Below is a small trained network, with its code and all its weights. Each question gives an input and a class and asks what happens when units are switched off, that is, made to give their printed mean instead of their output.

import numpy as np


def w(rows, s, z=0):
    codes = np.array(rows[::2]) - 128.0
    scale = np.full(codes.shape[1], s)
    scale[-1] = z or s
    return codes * scale


def f(y):
    return np.maximum(y, 0)


def log_softmax(a):
    a = a - a.max(-1, keepdims=True)
    return a - np.log(np.exp(a).sum(-1, keepdims=True))


def net(x, mask):
    res = np.array(x, float).reshape(1, 4) / 4 @ E
    y = f(res @ A[0][:, :-1].T + A[0][:, -1])
    res = res + np.where(mask, y, B[0][:, -1]) @ B[0][:, :-1]
    return log_softmax(res[-1] @ U[:, :-1].T + U[:, -1])


A, B = {}, {}
E = w([
[207,191,207,42,149,101,97,9,47],'x0',
[79,43,207,84,59,189,138,122,126],'x1',
[132,181,179,70,157,131,152,255,220],'x2',
[134,154,112,167,100,172,21,160,123],'x3',
],0.0093)
A[0] = w([
[90,80,72,187,117,141,158,168,160,4],'n0',
[146,154,80,173,160,94,128,126,111,46],'n1',
[83,60,174,109,101,180,144,132,111,49],'n2',
[116,99,120,117,145,99,248,104,124,56],'n3',
[121,89,74,178,117,121,129,66,77,12],'n4',
[122,162,61,130,162,101,158,140,127,56],'n5',
[119,124,121,151,115,165,62,134,125,52],'n6',
],0.015,0.0042)
B[0] = w([
[162,155,162,55,156,151,125,89,70,248],'n0',
[153,87,99,154,46,122,163,89,130,204],'n1',
[216,151,71,188,96,81,195,102,158,235],'n2',
[128,152,104,146,88,172,2,174,108,239],'n3',
[138,174,173,88,169,140,158,206,172,242],'n4',
[201,138,138,172,81,111,169,113,167,202],'n5',
[148,121,78,146,84,140,61,155,126,181],'n6',
],0.014,0.011)
U = w([
[163,103,86,198,88,98,188,72,150,80],'0',
[162,159,171,57,152,134,119,26,18,157],'1',
[116,121,70,190,105,164,1,187,111,112],'2',
[126,150,171,116,171,138,190,254,207,158],'3',
[114,87,96,145,150,143,145,119,124,255],'4',
[66,88,142,127,189,120,149,115,124,83],'5',
],0.0096,0.0074)

Each question gives the input, the list of numbers given to net, and the class t.
The units are the neurons (one row each of A and B). Each row of codes is followed by its name. A weight is (code - 128) times the scale printed after its matrix; where a second scale follows, it is the last column's (A, B and U).
mask holds one flag per neuron, in row order. A switched-off neuron (its flag False) gives its mean, the last column of its row in B, instead of its output. The means were averaged over made-up inputs and are rounded, as every weight is.
A unit's drop is (log p(t) with every unit on - log p(t) with that unit switched off) / (log p(t) with every unit on - log p(t) with every unit switched off).
The circuit of an input: a set's keep is (log p(t) with only the set's units on - log p(t) with every unit switched off) / (log p(t) with every unit on - log p(t) with every unit switched off). Starting from all 7 units, units are removed one at a time, each time the one whose removal leaves the highest keep (on an exact tie, the one counted first), for as long as the keep stays at least 0.8.
circuit, biggest first: the units of the circuit, biggest drop first
unit that matters most: the unit with the biggest drop
k most important neurons: the k neurons with the biggest drops, biggest first
drop when u is switched off: that unit's drop, to one decimal
input [5,-7,-8,3], class 3: 3 most important neurons => [n4 n2 n0]
input [-3,-3,0,3], class 4: 3 most important neurons => [n3 n2 n0]
input [5,-7,3,7], class 0: circuit, biggest first => [n3 n1]
input [-2,0,-2,-5], class 2: most important neuron => [n3]
input [2,-3,0,0], class 4: 3 most important neurons => [n0 n2 n3]
input [4,-1,-5,-3], class 3: 2 most important neurons => [n4 n0]
input [4,4,-1,-1], class 0: 4 most important neurons => [n0 n2 n4 n3]
input [3,4,0,-3], class 0: 3 most important neurons => [n0 n2 n4]
input [-2,-7,5,1], class 0: circuit, biggest first => [n4 n5]
input [5,-7,4,-5], class 0: 4 most important neurons => [n0 n5 n4 n1]
input [-1,-3,1,1], class 4: circuit, biggest first => [n2 n4 n3]
input [-7,-2,0,-7], class 1: 2 most important neurons => [n0 n6]
input [-4,5,-3,-6], class 2: 3 most important neurons => [n3 n5 n1]
input [-8,5,-4,1], class 1: unit that matters most => n0
input [5,-8,-6,-7], class 0: 3 most important neurons => [n1 n5 n0]
input [-7,7,-8,3], class 3: 3 most important neurons => [n4 n1 n2]
input [6,-6,-1,-7], class 2: drop when n0 is switched off => 0.4
input [-3,0,7,-8], class 2: drop when n4 is switched off => 0.1
input [6,4,-8,6], class 3: drop when n0 is switched off => 0.1
input [-4,-7,-3,2], class 0: unit that matters most => n1
